Each row is followed by its class. Each block has new classes.
[ 16  12  -4  12   6  -4   8  -4 -60  -3   2 -11  20   1  -8 -15  -3  -2
   1  -7   7  -3  -3 -14 -10   7   8   9   6  -8  19  -6  -1 -12   0   2
 -11   2  -4  -4   8   6  -7   5  -9] -> L
[  6  14  -7  43   3 -14   7 -17 -82 -14  -8   3  14   1  -2  13 -15   1
   0   7 -14   1  -2 -19  -6   9  11   3  13  -5  20  -1  -1  -9  -4  -1
   1   2 -10  -6  16   4  -6  16   2] -> K
[ 27  12  -9  31   0 -17  14 -27 -82 -15  -6   4  51  11  -7  10 -14  -1
   0   5  -3  -9  -7 -44  -1  19  13  11 -13  -4  20  -3   0 -19  -4   1
   0   3 -14  -6  17   6  -4  30 -11] -> K
[ 18  15  -3  14   7  -1   6 -32 -13 -12  -4  -4  19   2  -2   9   2  -1
  -1   9  -3  -9   0 -35 -12   3  10   3 -21  -4  21  -2   0 -15  -5  -5
  -9   3 -10 -13  24   7  -1  16  -2] -> T
[ 19  20  -3  39   7 -15  12 -23 -82 -13 -13  -1  23   4  -6  13 -21   0
  -2   8  -6  -1  -8 -34  -9  11  15   8   3  -8  21  -4   4 -18  -3  -1
 -11   2 -14  -6  25   8  -1  22  -3] -> K
[ 15  19  -2  52  13 -16  14 -13 -82 -10 -14   0  33   5  -6   9 -25  -3
   0   5   0   2  -9 -24 -10  15  14   2  11  -7  19  -2   4 -29  -6  -1
  -4   4 -12  -8  22  10   1  20  -6] -> L
[ 23  25   1  52  11  -6   7 -35 -67 -12 -15   0   9   1 -10  11 -12   1
   2  13  -4  -5   2 -33 -17   2  15  -2   0  -9  30   1   5 -28  -2  -6
 -11  -3 -10  -9  32  11  -2  17   1] -> T
[  5  20  -1  40   7 -11   4 -27 -80  -8 -12   8  17   1  -6  13   0   1
  -4   8  -6   0  -1 -23  -6   5  13   4  -3  -7  15  -3   6 -21  -5   0
  -7  -2 -12  -6  16   6  -4  14  -2] -> K
[ 19   1 -15 -12  -3  -5   3 -43  33 -15  11   3  28   7  -3   9   8   1
  -3   3  -9 -16   9 -42 -18   7   4   1  -8   1  20  -8 -14  -5  -4   1
 -10   1  -1  -7   6   7  -9   4  -8] -> T
[ 17  15  -6  41  10   4  11 -11 -71  -5  -6   2  34  11  -3   1   5  -3
  -1   7  16 -10   2 -28  -5   3   9  -4   1  -6  30   0  14 -34  -4   0
  -3  -7   0  -5  12   7   1  12  -5] -> L
[ 24  16   3  23   7  -3   8 -11 -77  -3  -9  -5  10   3 -10  -6 -12  -2
  -1   0   8  -4  -2 -18  -7   2   9   2  16  -6  26  -4   3 -16  -1  -1
 -14  -5  -3  -6  10  13   0   6  -3] -> L
[ 18  25 -12  34   5 -16  11 -40 -81 -14 -15 -12  19   7  -6   5  -6   1
   3  10 -11  -8  -3 -35 -27   6  13   7  -2  -5  31  -8   0 -12  -7  -3
 -14  -1 -14  -7  29  13  -2  16   2] -> T
[ 25  11  -7  15   7  -1   7 -41 -22 -17  -5   5  39   2  -6  17   9  -1
  -3  15  -9 -15   3 -39  -7   5  10   0 -36  -4  27  -3   4 -31  -2  -8
  -7   1  -9 -16  26  10  -5  20  -3] -> T
[ 16  17   0  24   5 -13   7 -21 -57  -9  -6  -7  12   5  -8  -3 -16  -1
  -1  -3  -3  -4   0 -24 -15   8  10   3   5  -6  20  -4  -3 -14  -4   0
 -10   0  -8  -8  21  12  -4  10  -2] -> L
[ 31  17  -7  19  -1 -13  13 -52 -57 -20  -6  -3  29  10 -11  18 -19   0
  -2   9  -8 -13   1 -60 -19  12  15   7  -3   2  32  -8  -7  -9  -9  -2
 -19   6 -16 -12  26  16   0  20  -6] -> T
[ 11   8   1  25   9 -10   7  -9 -82 -11  -3   5  18   2  -9   1 -10  -1
  -3   3  -6  -3  -1   1  -5   6   7  -2  12  -5  17  -1  -1 -26   1  -1
  -4  -1  -3  -8   8  13  -7   8  -3] -> L
[ 24  17  -6  31   0 -14  17  -9 -82  -9 -13  -9  27   5  -8  -5 -22  -1
   3   2  -3  -4  -8 -19 -12  12  12   9  17  -7  29  -5   3 -15  -2  -2
  -9   0 -11  -8  15  15   3  12  -3] -> L
[ 28  14   4  28   9  -5  12 -15 -75  -7 -14  -6  30   1 -10  -8 -11  -4
  -1   3   4  -8  -4 -21  -1   5   9   3 -18  -7  23   1   5 -29   2  -3
  -6  -3  -9  -9  23  13  -2  17   0] -> L
[ 20   3   4  31  13 -20   9 -22 -82 -16  -9  10  38   2 -12   5 -18  -1
  -8   1  -8  -9   0 -13 -10   5   7  -8   1  -5  20  -2  -5 -40   0  -1
  -5   4  -5 -13  13  19  -7  11  -4] -> L
[ 41  13 -21   3  -7 -14  18 -53 -63 -21  -1  -1  59  14  -9  17 -11  -1
  -6   8  -5 -23  -2 -76 -13  19  14  12  -8  -6  36 -10  -8  -3  -7   3
 -12   8 -13 -10  16  12   0  24 -15] -> T
[ 23  11  -3  14   6  -7   6 -37 -15 -12   6   3  30   4 -10   9  -2   0
  -6  -3   2 -11   0 -47 -10  11  14   3  -9  -5  22  -6  -4 -21  -4   1
 -12   1 -10  -9  15  10  -9  17 -12] -> K
[ 15   7   1   2   1  -5   2 -37 -34 -13 -10   9  31   3  -5  16  15   0
  -8  15 -10 -16   1 -25  -4   3   8  -2 -27  -4  14  -1   2 -18  -3  -2
  -7   1  -9 -22  13   7   3  18  -1] -> T
[ 21  11  -6   7   2  -3   9 -29 -23  -9  -5  -9  34   5  -4   2   9   0
   0   6   1 -14  -1 -34  -9   6   5   8 -21  -3  21  -4   5 -15  -2  -2
  -8   0  -8  -6  19   6   0  13  -4] -> T
[ 18  14  -2  20   5 -13   4 -36 -45 -10 -10  -3  17   3  -9   6  -8   0
  -1   7 -10  -8   2 -29 -17   6   8   3 -10  -4  19  -3  -1 -18  -2  -3
 -13  -2 -11 -10  21  13  -1  12  -2] -> T
[ 22  14  -4  31   2 -16  13 -32 -82 -14 -12   6  39   7  -8  16 -13 -10
  -3  10  -5  -6  -5 -35  -9   8  16   3  -6  -6  19  -3   2 -24  -4   1
  -6   5  -9 -10  17  13   6  21  -3] -> L
[ 12   8  -4  12   7 -10   4 -31 -36 -10  -7   4  40   6  -5  12  12  -1
  -5   5  -4  -8  -1 -32 -11   7  11   3 -26  -7  10  -6   2 -24  -3  -3
 -10   4 -12 -10  20   6  -1  14  -2] -> L
[  1   8   2  49  11 -21   3 -24 -75 -10  -7  11  25   1  -7  17  -7  -4
  -6   4 -11   1  -1 -17  -9   8  12  -3   0  -5   6  -2   1 -32  -4   0
  -3   3 -12  -9  18  10  -7  17  -4] -> K
[ 24   9   1   3  10  -5   9 -29 -44 -12  -8  -1  46   4  -5  13  -2  -3
  -1  11   0  -8  -6 -34 -15   6   7  -4 -25  -1  10  -3   1 -30  -4  -5
 -13   7  -6 -13  28  11   9  12  -3] -> L
[ 29   5 -13  10   1 -19  12 -42 -41 -17  -2 -13  58  12  -6   4  -8  -3
  -1   2  -7 -16  -2 -47 -28  13   8   5 -28  -1  20  -7  -8 -21  -7  -2
  -8   6  -8 -16  28  11   2  15  -5] -> T
[ 10  17 -12  31   4 -20  11 -23 -82 -11 -13  -5  28  -2  -4  -1  -8  -1
   3   3  -6  -6  -2 -23 -26   9  11  10   8 -11  21  -7   1 -11  -2   0
  -8  -1 -10  -5  17   9   1  11   0] -> K
[  6   5  -8  25   2 -16   7 -21 -82 -11  -6  11  27   3  -4  15   0   2
  -4   7  -9  -3   0 -19  -5  10   8   5   7  -4  14  -5   1 -10  -4   4
   8   2  -9  -3   4   5  -3  14  -6] -> K
[ 16   8 -11   1   1 -11   7 -30 -55 -17 -11  -4  42   3  -2   4  11   1
  -2  11 -12 -14   1 -23 -17   4   6   5 -16   0  19  -4  -1 -12  -2  -3
  -5   4  -8 -11  18  10   2  12   1] -> K
[ 21   9 -12  16   4  -8  11 -34 -30 -14   3   0  47   8  -2  12   6  -1
  -4   6  -2 -12  -3 -46 -18  12  12   2 -20  -3  16  -6  -2 -17  -8   0
  -5   2  -9 -10  20   3  -3  17  -7] -> T
[ 14   9  -8  22   3 -10   8 -20 -32 -12  -2   0  26   8  -3   6  -6  -2
  -1   3  -2  -8   2 -32 -17   8   7   1  -4  -3  15  -4  -2 -13  -4  -2
  -4  -1  -1  -7  18   6  -1   8  -3] -> T
[ 16  19   1  35   9  -1   4 -23 -59 -10 -18  -4  10   0  -2   3   0   1
   4  16 -12  -6  -5 -12  -5   1   9   0 -21  -6  20   3  -2 -26   3  -9
  -2  -3  -9 -10  29   8  -1  19   8] -> T
[  0  -4  -3  16   6 -12  -3 -14 -27 -10   5  12  29   1  -1  15   3  -1
  -7   1 -10  -4   2 -13  -1   7   5  -1 -13  -1   3  -2  -6 -18  -3  -1
   8   1  -8  -5   4   0 -11  13  -7] -> K
[  6  15  -6  39  10  -2   3 -34 -28 -12  -8   6  10  -1   1  22   4   0
   0  17  -8  -5   4 -26 -16   0  10  -4  -6  -2  17   0   5 -22  -4  -6
  -5   2  -8  -7  24   2   1  13   4] -> T
[ 34  11  -7   8  -4 -18  14 -43 -82 -18   1   3  36  12 -13  16 -28   3
  -7   3  -8  -5  -7 -59  -6  22  15  11   1  -6  25  -9 -12   0  -7   4
 -17  11 -16 -11  15  13  -1  24 -14] -> K
[ 24  23  -9  43   5 -14  15 -30 -82 -16  -7  -8  19   5  -7   6 -26  -2
   3   4  -4 -11   3 -36 -26  11  12   1  30  -6  38  -6  -5 -15  -5  -3
 -15   1  -6 -11  21  15  -1   7   0] -> L
[ 23  14  -9  14   1  -9  10 -39 -45 -13 -10  -4  37   6  -8  10   5  -2
  -2   9  -1  -9  -6 -47 -14   8  16   8 -22  -5  20  -5   4 -12  -5  -2
 -10   2 -13  -8  23   9   4  19  -3] -> T
[ 31  12   5  19   3 -16  12 -17 -80 -13  -6 -12  12   2 -13 -14 -30   1
   3  -4 -10  -8  -3 -13  -2   7   7   8  -3  -6  26   1 -10 -14  10  -4
  -2   1  -9  -8  15  17 -14  17   1] -> L
[ 23   8  10  20   8  -6   6 -13 -62  -3 -12  -4  22   0 -14 -15  -6  -5
  -1  -1   4  -6   0  -4  -6   2   7  -4 -11  -7  21   0   3 -33   7  -1
  -5  -3  -6  -8  12  20  -1   9   0] -> L
[ 16   7 -15  14  -2  -9   9 -30 -58 -10 -12   1  29   3  -1  11   1   0
   1  14 -12 -12   4 -26 -12   9   5   2  -8   0  22  -4  -1  -9  -4   1
  -1   1  -5  -4  12   6   5  15   1] -> T
[ 14  10  -8  36   7 -21  10 -26 -81 -13  -3   2  38   6  -5  10 -11  -1
  -2   1  -3  -6   0 -34 -18  12  11  -4   2  -2  17  -5  -2 -23  -5   2
  -4   2 -11  -7  22   8  -2  13  -7] -> K
[ 16   8 -12  14   2 -19  10 -29 -82 -15  -1  -3  43   9  -5  13 -13  -1
  -2   1  -9  -9  -4 -37 -19  16   9   6   2  -3  17  -8  -9 -10  -9  -2
 -10   8 -11  -9  20   8  -3  13  -7] -> K
[ 15  19   1  53   8 -21  11 -34 -82 -13 -22   5  26   3  -9  16 -15   1
  -3  14 -13  -1  -4 -29 -10   6  19   6  -4  -8  18  -1   6 -30  -9  -2
  -6   1 -15 -10  26  13   3  24   2] -> K

Each row is followed by its class.
[  2   7   1   5  16  -1  -5  -7  13   0   0  -1  -8  16  -6 -16   0   0
  -1  14  -6  -3   9   1 -11   6   4  -4 -12  -2  -3   0  -6  24   6  -6
  10  -2   6   2  -8 -15   2   2  -2] -> <10>
[-11  -7   2   1  15   8   9   5  -7  13  -7   8  -3  -2   8  15  -1   3
   2 -32  -4  -6  -5   5   2  -2   8  -5  -5  -5  -6  16  -9  -6   1  -7
   0  -1  18  -3   3  -7   1  -2  -2] -> <3>
[  7   1   5  10   0   7  -4 -21   7 -10   3   2  13   8  -7  -9   1  -2
  -1   9  -2  -4 -11  -8  -9   4  16  -3  -4   4   8   0  -1   1  -9   4
   5  -6   0   4   1   1  -5   6   7] -> <3>
[ -7 -10   0   2  16   6   7  14  -4  12  -3   8 -14   0   5  11   2  -2
   4 -25  -4  -6   5   6   1  -1   2   0  -4   1  -6   7  -3   6  12  -4
  -2  -1  11  -5  -7 -10   3   0   0] -> <10>
[ -9   1   8   8  22   1  -8   5   3  13   2   1 -16  13   5 -15  -1  -4
  -1   7   0  -3   5   1 -11   3   1  -3 -10  -4   3  -3 -10  16   4   0
  14  -5  19  -2  -5 -12  -1   1   1] -> <10>
[ -5  -1   9   9  17   0   2  14  -9  16  -3   8   1   8  18  -2   5  -1
  -8 -30  -3  -5  -2  -1  -7   3   6 -12  -1  -8  -3   6 -11  -1  -4   4
   3  -4  25  -8   4  -9 -13   7  -1] -> <10>
[  1  -2  -2   1  -1  18  -1 -15   5  -4  -1   1  12   6  -8   3   4   0
  11   7   1  -2 -13  -6  -2   1  15  -3   2   7   7  13  -3  -6  -8  -5
   6  -2   3   4   1   5  -3  -1   7] -> <3>
[  0  -1  -3   0  18  21   2   1   3   9  -8   9  12   8   6   7  12   5
   8 -21  -8  -9  -8   2  -7  -2  14 -13   9   3  -5  26  -8   5  -2 -13
  -2   1  22  -5   6  -2  -4   4   0] -> <10>
[  3  -6  -7   1   1  18   6  -1   0  -4  -5   5  13   5  -2  15   6   3
   4 -12  -4  -4 -11  -4  -1   0  14  -9   0   7  -4  21  -3  -4  -4  -6
  -7   2   7   0  -1  -1  -1   1   8] -> <3>
[  3   8   3   6  16   4  -8  -6  16  -1  -2  -5  -3  21  -4 -18   4   0
   1  20  -2  -3   6   0 -18   7   6  -8  -3   3   1  -1  -7  27   2 -10
  15  -3  10   1  -6 -10  -1   3   1] -> <10>
[ -6 -13  10   5   5   1   4  10  -9  11   1   7   5   3   7   7  -2  -1
 -14 -39   2  -2 -11  -6  -3   4  11  -6 -17  -4   2   9  -5 -14  -7  14
  -6  -6   9  -8  -2 -12 -10   6  -1] -> <3>
[ -2   4   2   2   9   2   1 -14  12   3  -6  -3   2  14  -5  -7   0  10
  -1   5  -6  -8  -7  -1 -10   7  14 -13 -14  -9  -5  10 -11   9  -8  -5
   9  -1   9   8  -2 -14  -2  -3  -2] -> <10>
[  4   3  -9  -3  18   7   7  13   9   2  -7   6   0   6   1   8   6   5
   0 -12  -5  -6   9  16  -8  -1   1  -9   2   3 -10  13  -3  18   9 -13
  -9   2   9  -6  -2 -10   1   3  -5] -> <10>
[ -4 -11   9   6   2   5   1   9  -9   7   1   6   7   5   8   8   3  -4
 -11 -31   1   1 -10  -8  -4   4  15  -6 -10  -2   2  10  -9 -12  -7  10
  -2  -5   9  -7   8  -7  -9   6   5] -> <3>
[  2   3  -6  -4   8  12   9  -5   2  -1 -12   7  11   2   3  10  10   9
  12  -6  -9  -6 -11   4  -4  -3   9 -12  10  -1 -10  21  -5   3   0 -14
   3   7  16   1   5  -1  -1   0   0] -> <10>
[ -8 -13   6   4  20  10  13   6  -8  16  -5  11  -2  -2  14   8   4  -5
   2 -33  -4  -8  -2   1   0  -1   8  -2   0   0  -2  11  -8  -4   1   3
   1  -5  23  -4   1  -5  -3   6   0] -> <3>
[  9   5  -2   8   5   4 -12   4  12 -11   7  -1   6  17  -7 -12   0  -4
  -7  13   7   5   1  -5 -15   5   7  -7  -5   7   7   0  -2  13   2  -1
   2  -7  -5  -5  -6  -3  -4   8   6] -> <3>

Each row is followed by its class. Each block has new classes.
[  6  16   6   9  -9  10 -19   6   4 -64   6  -3  -6 -25  -8  -5  10  10
 -12   2   7  12 -26  24 -13  11   9   6  22   9   9   9  -7   7 -19   0
  -9 -17  -4  22 -22  10 -13 -32   8] -> C
[ 10  26   4   3  -4  13   0  22   6   2  16  -3   7 -12  -4   2   5  17
 -10   0  -3   9 -40   7 -14  14   7  -2  24   7   7   2   1   7 -18  -4
  -9  -7   0  22 -15  37  -7 -18  24] -> X
[ 11   9  -1  20  -6   9 -12   2   5  14   8  -5  -7 -32 -13 -13   4  -5
 -15   3   2   7   0  19  -9   5  12  -2  16   9   8  16  -2   3 -12  -8
  -6 -10  -3  11  -8  24  -1 -12  14] -> N
[  2  28 -18  10 -19  -2   5  14 -15  15   4 -41  13 -23   1  -8   0   9
 -13  -3   0   2 -24   6 -18  -4  15   0  18  11   2   4   0   3 -14   2
   4 -14   1  12 -29  26 -12  -1  15] -> Z
[ 11  10  -6  18   6   8   5   5   2   7  10 -10  -8  -9  -3  -2   3   9
 -11   9  11   6 -13   0  -4  16   5   0  13  11   8  14   3   1 -21  -5
   3  -5  -7  22  -7  25  -9 -19  17] -> X
[ 16  25  -2  14  13   6   0  11   6   4   9  -3   2 -12   7  -2  10   5
   4   6  11  11 -23  14  -8  20  31 -12  19   6  -1  18   0  -2 -19 -16
   1  -7  -1   8  -7  26 -15 -22  18] -> X
[ 10  23   5 -21   6  13   4  22   1   9  27 -29   1 -12   3   6  12   3
 -14  11  11   1 -16  10  -9  19   8 -18  18   7   4  18   2   3 -23  -7
   3 -12  -1  18 -12  30 -12 -84  12] -> X
[ -3  13  -3   3  -8   9  -1   9  -5  14  12 -26  -2  -6  -6 -13   0  -7
   9  12  13   2 -20   9  -7   9  -3  -7  14   9  -5  35   1  -5 -11  -2
  16  -6  -9  12 -18  21  -1   1  21] -> P
[ -1  16  -3   8 -35   7 -18   1  -2  17   9 -12  -4 -27  -7  -6   5   9
 -16  -6  12  14 -16  43  -9  12  12  -4  31   7  14  15  -5  -2 -17   6
 -14  -1 -22  19 -26  20  -8 -18   8] -> C
[ -2  12  -2  11 -18  20  -9  11   2  14   1  -7  -2 -16  -4  -7   8   2
  -9  -5   7  19 -18  20   2   7  23  -9  23  -2   9   7 -11  -1 -18  -2
  -7  -2 -12   0 -19   0 -11 -11  10] -> C
[ -1  18 -17   2 -14   8   0  12  -5   5   7  -7   4 -16  10  -2   1  17
   1  13   0  -2  -4 -98 -20   3  13  11  11  -8   7   2  -2   1 -18   3
 -10 -13  -4   8 -17  34 -11  -1  14] -> Z
[  5   9  -6   7 -24  10   8   8  -9   9   2  -9   1 -17   5 -10   2  -2
  -3  -8   0 -12 -18  15 -13  -6   7   7  12  -5   3  12   4   2  -8   0
 -13 -21   3  16 -12  24 -14  -5  14] -> Z
[  9  17   4   8 -12  -3   1   2  -4  24  -3 -14  -2  -8  13  -9  -3   9
  -6   1  -6   2  -8  11 -15  -3   1  15   5   7   6   4   1  -1 -10  14
  -3 -16  13   8 -16  35 -10   0  31] -> Z
[ 11  10   5   8   8  13  -1   7   7  -7  15   1  -9  -4  14  -4   7   6
 -11  14   8   1 -19  12 -29  13   6  -5  12   2  10   1  -1   8 -15 -11
 -17  -4  -4  14  -6  20  -6 -19  19] -> X
[  9   0  10  -4   0   9   3   6  -4  13  -1   0 -10  14   1  -4  13   7
  -7  16   7  -2   9  -1  13  12  -9  -3  -3   5 -15   6   5   7   9 -11
  16   8   2  -6   5  18   5 -11   1] -> X
[ -3  -4   3   0  -8   4  -5  12   2 -21  14  -2   0  -2   3  11  14  -4
   5  -3   2   8 -20   7  -4   9   9  -5   3  -3   8  -1 -11  32   6  -8
 -15  -1  -8   9  -5  -2   3  -2  17] -> C
[ -8  42 -23  19 -21   5  -1   5  -9  35  12 -38  -7 -37  -4 -25  -8  -2
 -10   5  -1   0 -35  40 -26   4   8 -11  29   7   9  46  -1  -4 -39  15
  -5 -21   6  20 -37  32 -33 -14  28] -> Z
[  1   9   3   8  15  29   2   7   0  -8  19  -1   4  -6   7  -2   6  14
  -6   3  -4  -5 -10   7  -8  10  14 -14  12   4  17   2   3 -10 -18 -10
 -11  -4 -26  18  -8  33   4 -15  16] -> X
[ -2  31  -3  15  -7  -6  10   4  -3  39 -12 -33  -8 -35 -12 -25   5  -9
 -27   5  12  19 -17  23 -12  13   1  -3  22  83   5  33  -8  -8 -21  19
  13 -16  -5  19 -30   9 -18 -25  11] -> C
[ -2  11   8  11 -20   2  -3   6   2   8  -2 -11   1 -16  -3  -2   8 -19
 -11 -11   4   4  -7  16 -14  15   5   6  20   9   7   9 -17  18 -12  -7
  -9 -15  -2  20 -19   6  -5 -11   7] -> C
[  7  14   2  13  11  21   3  24   7 -10  14  -5  16 -14   8   4   7  18
   2   1   3   6 -31  10 -13   9  17   2  28  -4   9   4   0   5 -32 -16
 -16 -12  -3  21 -10  40   1 -20  23] -> X
[  1  -3  -7  41 -14  -1  -5  31   4  18  11 -18   6 -21  -8  -4   6  16
 -18  -2   1  13 -25  23 -13   9  10  -5  23   7   1   9 -12  16 -16   1
 -15 -26  -1  14 -21  18   1 -17   9] -> C
